Below is a small trained network, with its code and all its weights. Each question gives an input and a target symbol and asks what happens when units are switched off, that is, made to give their printed mean instead of their output.

import numpy as np


def w(rows, s, z=0):
    codes = np.array(rows[::2]) - 128.0
    scale = np.full(codes.shape[1], s)
    scale[-1] = z or s
    return codes * scale


def norm(h):
    return h / np.sqrt((h * h).mean(-1, keepdims=True) + 1e-5)


def f(y):
    return np.maximum(y, 0)


def softmax(a):
    e = np.exp(a - a.max(-1, keepdims=True))
    return e / e.sum(-1, keepdims=True)


def log_softmax(a):
    a = a - a.max(-1, keepdims=True)
    return a - np.log(np.exp(a).sum(-1, keepdims=True))


def net(x, mask):
    ids = ['ΛΠΩαβγεζημξστ'.index(c) for c in x.split()]
    T = len(ids)
    res = E[ids] + P[:T]
    u = 0
    for l in range(2):
        r = norm(res)
        for j in range(2):
            rows = slice(4 * j, 4 * j + 4)
            q, k, v = (r @ M[l][rows].T for M in (Q, K, V))
            z = softmax(np.where(np.tri(T) > 0, q @ k.T / 4**0.5, -1e9)) @ v
            o = O[l][rows]
            res = res + np.where(mask[u + j], z, o[:, -1]) @ o[:, :-1]
        u += 2
        y = f(norm(res) @ A[l][:, :-1].T + A[l][:, -1])
        res = res + np.where(mask[u : u + 4], y, B[l][:, -1]) @ B[l][:, :-1]
        u += 4
    return log_softmax(norm(res)[-1] @ U[:, :-1].T + U[:, -1])


Q, K, V, O, A, B = {}, {}, {}, {}, {}, {}
E = w([
[153,121,174,190,100,133,60,139],'Λ',
[130,132,114,90,136,127,120,92],'Π',
[121,153,189,98,129,121,126,83],'Ω',
[43,156,240,157,98,118,100,177],'α',
[108,120,171,5,181,87,118,169],'β',
[79,90,155,108,119,140,97,112],'γ',
[117,118,163,107,107,107,135,112],'ε',
[159,88,106,117,120,81,87,40],'ζ',
[115,50,174,111,176,108,155,124],'η',
[128,155,127,159,188,185,118,111],'μ',
[117,105,142,145,70,130,132,101],'ξ',
[189,103,149,145,77,183,95,166],'σ',
[92,82,131,162,68,153,125,134],'τ',
],0.027)
P = w([
[115,163,1,150,132,66,76,147],'0',
[128,98,93,88,86,145,127,119],'1',
[158,152,144,95,122,126,164,138],'2',
[150,102,119,106,98,121,125,127],'3',
[169,131,140,77,122,87,119,100],'4',
[151,122,143,68,139,94,85,87],'5',
[158,154,171,69,171,99,131,147],'6',
[136,143,165,74,180,128,89,128],'7',
[158,130,172,92,167,128,103,134],'8',
[160,125,174,84,166,118,89,130],'9',
[176,110,169,106,155,125,93,139],'10',
[152,105,171,103,170,157,72,146],'11',
[155,156,190,76,198,126,115,168],'12',
[146,133,129,120,151,137,100,143],'13',
],0.0085)
Q[0] = w([
[62,73,139,38,193,91,183,112],'0.h0',
[92,64,112,57,86,141,174,75],'0.h0',
[253,84,155,41,116,81,135,95],'0.h0',
[163,28,159,170,14,150,138,153],'0.h0',
[199,99,65,62,197,173,82,110],'0.h1',
[123,125,194,163,121,194,99,41],'0.h1',
[42,160,82,161,110,246,205,133],'0.h1',
[104,48,158,63,78,179,97,140],'0.h1',
],0.007)
K[0] = w([
[28,3,245,12,215,62,139,43],'0.h0',
[53,93,115,130,164,1,93,136],'0.h0',
[191,128,186,160,96,95,96,99],'0.h0',
[91,162,72,96,74,86,124,138],'0.h0',
[162,97,230,88,207,220,119,201],'0.h1',
[116,205,78,139,146,121,98,145],'0.h1',
[45,174,91,131,140,135,252,126],'0.h1',
[60,150,124,86,137,145,68,218],'0.h1',
],0.0078)
V[0] = w([
[101,134,203,99,153,12,127,177],'0.h0',
[156,104,104,253,79,88,188,33],'0.h0',
[111,183,77,119,108,134,68,141],'0.h0',
[118,105,92,82,91,79,44,97],'0.h0',
[116,151,157,115,187,169,108,118],'0.h1',
[40,151,57,60,151,218,172,167],'0.h1',
[110,76,69,151,136,68,111,131],'0.h1',
[82,64,121,169,211,117,138,159],'0.h1',
],0.007)
O[0] = w([
[184,55,45,244,69,197,169,106,160],'0.h0',
[113,142,106,119,194,179,123,128,131],'0.h0',
[110,159,66,89,120,68,126,137,112],'0.h0',
[148,157,163,157,91,152,210,134,253],'0.h0',
[200,134,161,88,118,130,216,146,133],'0.h1',
[176,154,119,65,100,64,173,78,30],'0.h1',
[131,41,192,219,119,84,212,129,132],'0.h1',
[109,111,141,133,213,78,135,3,87],'0.h1',
],0.0071,0.0046)
A[0] = w([
[107,31,94,114,52,147,177,177,221],'0.n0',
[228,122,44,38,116,182,15,112,252],'0.n1',
[189,176,180,141,60,149,138,227,206],'0.n2',
[162,119,254,193,66,151,119,160,59],'0.n3',
],0.0065,0.0023)
B[0] = w([
[184,254,154,70,216,132,144,79,227],'0.n0',
[204,138,74,48,154,50,216,244,210],'0.n1',
[96,19,30,58,142,99,132,118,218],'0.n2',
[147,176,108,134,97,149,87,118,254],'0.n3',
],0.0074,0.0079)
Q[1] = w([
[90,111,136,115,18,168,157,107],'1.h0',
[132,127,133,162,185,27,185,153],'1.h0',
[96,159,142,138,120,98,96,144],'1.h0',
[87,147,170,152,105,146,107,99],'1.h0',
[128,6,140,154,132,79,150,186],'1.h1',
[179,102,133,80,133,129,103,164],'1.h1',
[89,195,128,120,81,197,132,82],'1.h1',
[126,173,196,125,104,191,125,24],'1.h1',
],0.013)
K[1] = w([
[19,109,65,121,45,91,152,90],'1.h0',
[158,146,228,58,152,141,96,77],'1.h0',
[137,183,164,96,43,104,126,222],'1.h0',
[12,84,83,163,112,72,149,104],'1.h0',
[148,91,230,78,148,208,87,137],'1.h1',
[189,87,114,159,139,108,45,186],'1.h1',
[2,196,54,153,140,68,137,173],'1.h1',
[52,119,69,181,167,62,180,75],'1.h1',
],0.009)
V[1] = w([
[125,47,59,201,60,99,127,119],'1.h0',
[103,62,171,71,95,135,214,116],'1.h0',
[115,142,78,246,226,150,120,114],'1.h0',
[189,109,198,162,43,131,99,84],'1.h0',
[97,210,23,163,169,182,235,118],'1.h1',
[165,39,122,94,213,105,213,192],'1.h1',
[2,75,202,135,232,98,65,154],'1.h1',
[167,148,72,118,184,205,62,180],'1.h1',
],0.0085)
O[1] = w([
[170,160,134,37,1,28,51,169,7],'1.h0',
[125,112,175,188,90,209,102,128,63],'1.h0',
[188,104,176,99,144,54,186,99,103],'1.h0',
[93,12,139,104,60,226,183,55,55],'1.h0',
[183,68,150,153,170,114,238,190,144],'1.h1',
[200,138,190,133,49,111,123,134,98],'1.h1',
[159,197,195,177,112,180,133,127,2],'1.h1',
[210,37,99,173,135,157,34,104,183],'1.h1',
],0.0082,0.003)
A[1] = w([
[98,132,137,208,97,73,43,117,197],'1.n0',
[105,91,104,91,143,72,200,42,253],'1.n1',
[75,202,254,144,90,91,195,98,29],'1.n2',
[206,112,175,124,97,150,104,114,204],'1.n3',
],0.0089,0.0022)
B[1] = w([
[2,152,81,248,117,150,88,90,178],'1.n0',
[110,123,142,158,205,150,142,104,254],'1.n1',
[95,128,50,173,82,142,80,225,199],'1.n2',
[146,105,186,194,196,124,126,114,215],'1.n3',
],0.0099,0.0059)
U = w([
[34,120,129,156,106,152,151,165,134],'Λ',
[116,130,102,155,143,164,24,117,200],'Π',
[63,62,107,111,140,188,171,124,169],'Ω',
[187,173,166,148,71,143,119,156,123],'α',
[130,89,149,99,143,50,78,33,54],'β',
[125,67,153,85,48,178,136,71,5],'γ',
[117,11,113,97,134,101,170,133,86],'ε',
[103,134,80,46,139,161,124,71,154],'ζ',
[176,67,208,179,157,189,152,124,68],'η',
[155,152,141,120,254,89,144,125,69],'μ',
[209,68,66,108,118,139,70,210,20],'ξ',
[167,157,172,39,89,67,135,151,150],'σ',
[149,193,100,151,123,92,172,195,123],'τ',
],0.013,0.0024)

Each question gives the input, a string of symbols that net reads in full, and the target symbol t.
The units are the heads (4 rows each of Q, K, V and O) and the neurons (one row each of A and B). Each row of codes is followed by its name. A weight is (code - 128) times the scale printed after its matrix; where a second scale follows, it is the last column's (O, A, B and U).
mask holds one flag per unit, layer by layer, with each layer's heads first. A switched-off unit (its flag False) gives its mean, the last column of its rows in O or B, instead of its output. The means were averaged over made-up inputs and are rounded, as every weight is.
A unit's drop is (log p(t) with every unit on - log p(t) with that unit switched off) / (log p(t) with every unit on - log p(t) with every unit switched off).
The circuit of an input: a set's keep is (log p(t) with only the set's units on - log p(t) with every unit switched off) / (log p(t) with every unit on - log p(t) with every unit switched off). Starting from all 12 units, units are removed one at a time, each time the one whose removal leaves the highest keep (on an exact tie, the one counted first), for as long as the keep stays at least 0.8.
circuit, biggest first: the units of the circuit, biggest drop first
most important unit: the unit with the biggest drop
k most important neurons: the k neurons with the biggest drops, biggest first
which heads matter: for each layer, one digit per head in row order, 1 if its drop is at least 0.15 and else 0, layers parted by /
input ζ ξ ξ, target σ: circuit, biggest first	(1.h0, 0.n0)
input ξ α β, target σ: 3 most important neurons	(1.n2, 1.n1, 0.n3)
input Ω ξ Π ξ η ξ η ζ ε ξ, target ξ: most important unit	0.h1
input ζ μ η Π μ Ω Π ξ Λ μ τ, target σ: which heads matter	00 / 10
input ξ ξ η ξ, target μ: which heads matter	10 / 10
input β ξ σ τ ξ β ξ ξ ξ ξ, target γ: which heads matter	10 / 10
input γ σ ξ β, target ξ: circuit, biggest first	(1.h1, 0.h0)
input Π ξ ξ μ μ ε ε ξ α μ μ β Λ α, target Π: circuit, biggest first	(0.h0, 0.n0, 1.h1)
input ζ β γ ξ ζ γ Ω, target σ: circuit, biggest first	(1.h0, 0.n0, 0.n3, 0.h0)
input ξ γ β ε ξ ξ α ξ η τ, target μ: which heads matter	10 / 10
input β σ ξ ζ, target ξ: which heads matter	01 / 10
input ζ α γ ε ζ γ ζ ξ ε, target σ: which heads matter	01 / 10
input ε γ β α γ Ω μ ε ξ ξ ξ, target ε: which heads matter	10 / 11
input ζ μ ξ ξ μ Ω μ Π ξ ξ α ζ, target μ: circuit, biggest first	(1.h0)
input σ β β Π ζ α γ α Λ ξ Λ Π ζ, target Π: which heads matter	01 / 01
input β β σ α ε ε, target γ: circuit, biggest first	(1.h0, 0.h0)
input β μ μ τ ζ ξ Λ ξ γ, target γ: circuit, biggest first	(1.h0, 0.h0)
input μ α ζ μ α Λ β Π α α β γ, target η: circuit, biggest first	(0.h0, 0.n0, 1.h1, 0.n2)
input ζ ξ τ ζ σ μ ξ ξ η σ ξ ζ ξ, target σ: circuit, biggest first	(1.h0, 0.n0, 0.h1)
input η α σ ξ Λ Λ η τ, target α: circuit, biggest first	(1.h1, 0.n0)
input η η γ τ σ Π Λ η μ ζ ζ ζ ζ ξ, target α: circuit, biggest first	(1.h1)
input μ τ Λ ζ ξ Λ β α γ, target η: which heads matter	10 / 01
input ζ γ ξ τ γ τ ξ ζ ξ β γ, target σ: circuit, biggest first	(1.h0, 0.n0, 0.h0)
input ζ σ Π α ε μ β ξ σ Π, target ξ: circuit, biggest first	(1.h1, 0.n1)
input Λ ζ α γ γ β ζ ζ ξ ξ Ω, target β: 2 most important neurons	(0.n2, 0.n0)
